Here is a tiny trained network, its code and every weight. The questions are about switching its units off for an input and a class, where a switched-off unit gives its printed mean instead of its output.

import numpy as np


def w(rows, s, z=0):
    codes = np.array(rows[::2]) - 128.0
    scale = np.full(codes.shape[1], s)
    scale[-1] = z or s
    return codes * scale


def norm(h):
    return h / np.sqrt((h * h).mean(-1, keepdims=True) + 1e-5)


def f(y):
    return np.maximum(y, 0)


def log_softmax(a):
    a = a - a.max(-1, keepdims=True)
    return a - np.log(np.exp(a).sum(-1, keepdims=True))


def net(x, mask):
    res = np.array(x, float).reshape(1, 3) / 4 @ E
    u = 0
    for l in range(2):
        y = f(norm(res) @ A[l][:, :-1].T + A[l][:, -1])
        res = res + np.where(mask[u : u + 6], y, B[l][:, -1]) @ B[l][:, :-1]
        u += 6
    return log_softmax(norm(res)[-1] @ U[:, :-1].T + U[:, -1])


A, B = {}, {}
E = w([
[60,154,156,94,224,132,51],'x0',
[164,81,209,181,191,113,180],'x1',
[218,193,166,138,120,254,60],'x2',
],0.0073)
A[0] = w([
[30,201,130,57,187,113,91,45],'0.n0',
[147,41,185,124,151,84,188,94],'0.n1',
[67,177,12,90,17,114,114,62],'0.n2',
[33,80,149,128,39,98,174,59],'0.n3',
[125,113,54,192,1,135,202,2],'0.n4',
[85,110,3,13,79,183,42,22],'0.n5',
],0.0068,0.0062)
B[0] = w([
[27,94,208,91,68,135,86,215],'0.n0',
[144,153,156,177,162,150,110,229],'0.n1',
[89,144,62,254,130,195,111,254],'0.n2',
[149,175,63,38,182,38,123,202],'0.n3',
[108,53,189,29,83,202,142,203],'0.n4',
[117,57,55,216,93,138,103,233],'0.n5',
],0.0099,0.0046)
A[1] = w([
[147,86,170,229,158,145,164,4],'1.n0',
[179,90,137,99,52,161,212,100],'1.n1',
[62,66,91,100,125,43,110,219],'1.n2',
[179,182,152,133,74,155,85,124],'1.n3',
[150,129,214,127,155,50,140,27],'1.n4',
[91,82,253,110,135,129,114,217],'1.n5',
],0.013,0.0031)
B[1] = w([
[90,173,15,188,89,163,85,204],'1.n0',
[39,70,210,81,147,121,38,202],'1.n1',
[217,176,172,129,161,139,157,254],'1.n2',
[183,162,134,105,192,38,246,191],'1.n3',
[115,182,72,144,118,163,135,194],'1.n4',
[112,57,129,99,66,116,121,249],'1.n5',
],0.012,0.0092)
U = w([
[96,116,51,255,114,159,123,154],'0',
[74,52,230,114,128,124,107,208],'1',
[201,161,145,156,223,53,206,1],'2',
],0.017,0.00073)

Each question gives the input, the list of numbers given to net, and the class t.
The units are the neurons (one row each of A and B). Each row of codes is followed by its name. A weight is (code - 128) times the scale printed after its matrix; where a second scale follows, it is the last column's (A, B and U).
mask holds one flag per neuron, layer by layer. A switched-off neuron (its flag False) gives its mean, the last column of its row in B, instead of its output. The means were averaged over made-up inputs and are rounded, as every weight is.
A unit's drop is (log p(t) with every unit on - log p(t) with that unit switched off) / (log p(t) with every unit on - log p(t) with every unit switched off).
most important unit: the unit with the biggest drop
k most important neurons: the k neurons with the biggest drops, biggest first
top k neurons in layer l: the k neurons of layer l with the biggest drops, biggest first
drop when u is switched off: that unit's drop, to one decimal
input [-4,-6,8], class 2: 2 most important neurons -> [1.n3, 1.n0]
input [-4,4,5], class 2: 2 most important neurons -> [1.n3, 0.n4]
input [-5,1,5], class 1: 3 most important neurons -> [1.n1, 0.n2, 1.n2]
input [3,-1,-1], class 1: most important unit -> 0.n0
input [-8,4,7], class 1: top 2 neurons in layer 1 -> [1.n1, 1.n2]
input [-7,-6,-8], class 2: top 3 neurons in layer 0 -> [0.n3, 0.n2, 0.n0]
input [-8,-6,-8], class 1: 4 most important neurons -> [0.n4, 1.n1, 1.n3, 1.n0]
input [-7,4,5], class 1: 2 most important neurons -> [1.n1, 0.n2]
input [7,8,-2], class 0: 2 most important neurons -> [1.n0, 1.n4]
input [-4,-1,-4], class 1: 3 most important neurons -> [0.n4, 1.n1, 1.n3]
input [6,-5,-7], class 2: 2 most important neurons -> [1.n2, 1.n1]
input [-5,-3,5], class 1: top 3 neurons in layer 0 -> [0.n4, 0.n1, 0.n3]
input [-2,6,-5], class 0: 3 most important neurons -> [0.n1, 1.n0, 1.n3]
input [5,5,-4], class 0: most important unit -> 1.n4
input [7,8,-4], class 0: 2 most important neurons -> [1.n0, 1.n4]
input [-8,1,-7], class 1: 3 most important neurons -> [0.n4, 1.n1, 1.n3]
input [1,-1,2], class 2: 2 most important neurons -> [0.n2, 0.n4]
input [-7,-4,2], class 1: 2 most important neurons -> [0.n4, 1.n1]
input [-3,7,-5], class 0: 2 most important neurons -> [0.n1, 1.n0]
input [6,6,3], class 0: most important unit -> 0.n4
input [4,-2,7], class 2: drop when 1.n3 is switched off -> 0.5
input [-7,2,3], class 1: drop when 1.n1 is switched off -> 0.0
input [4,-3,-7], class 2: drop when 1.n2 is switched off -> 0.8
input [0,-3,8], class 2: drop when 1.n3 is switched off -> 0.2
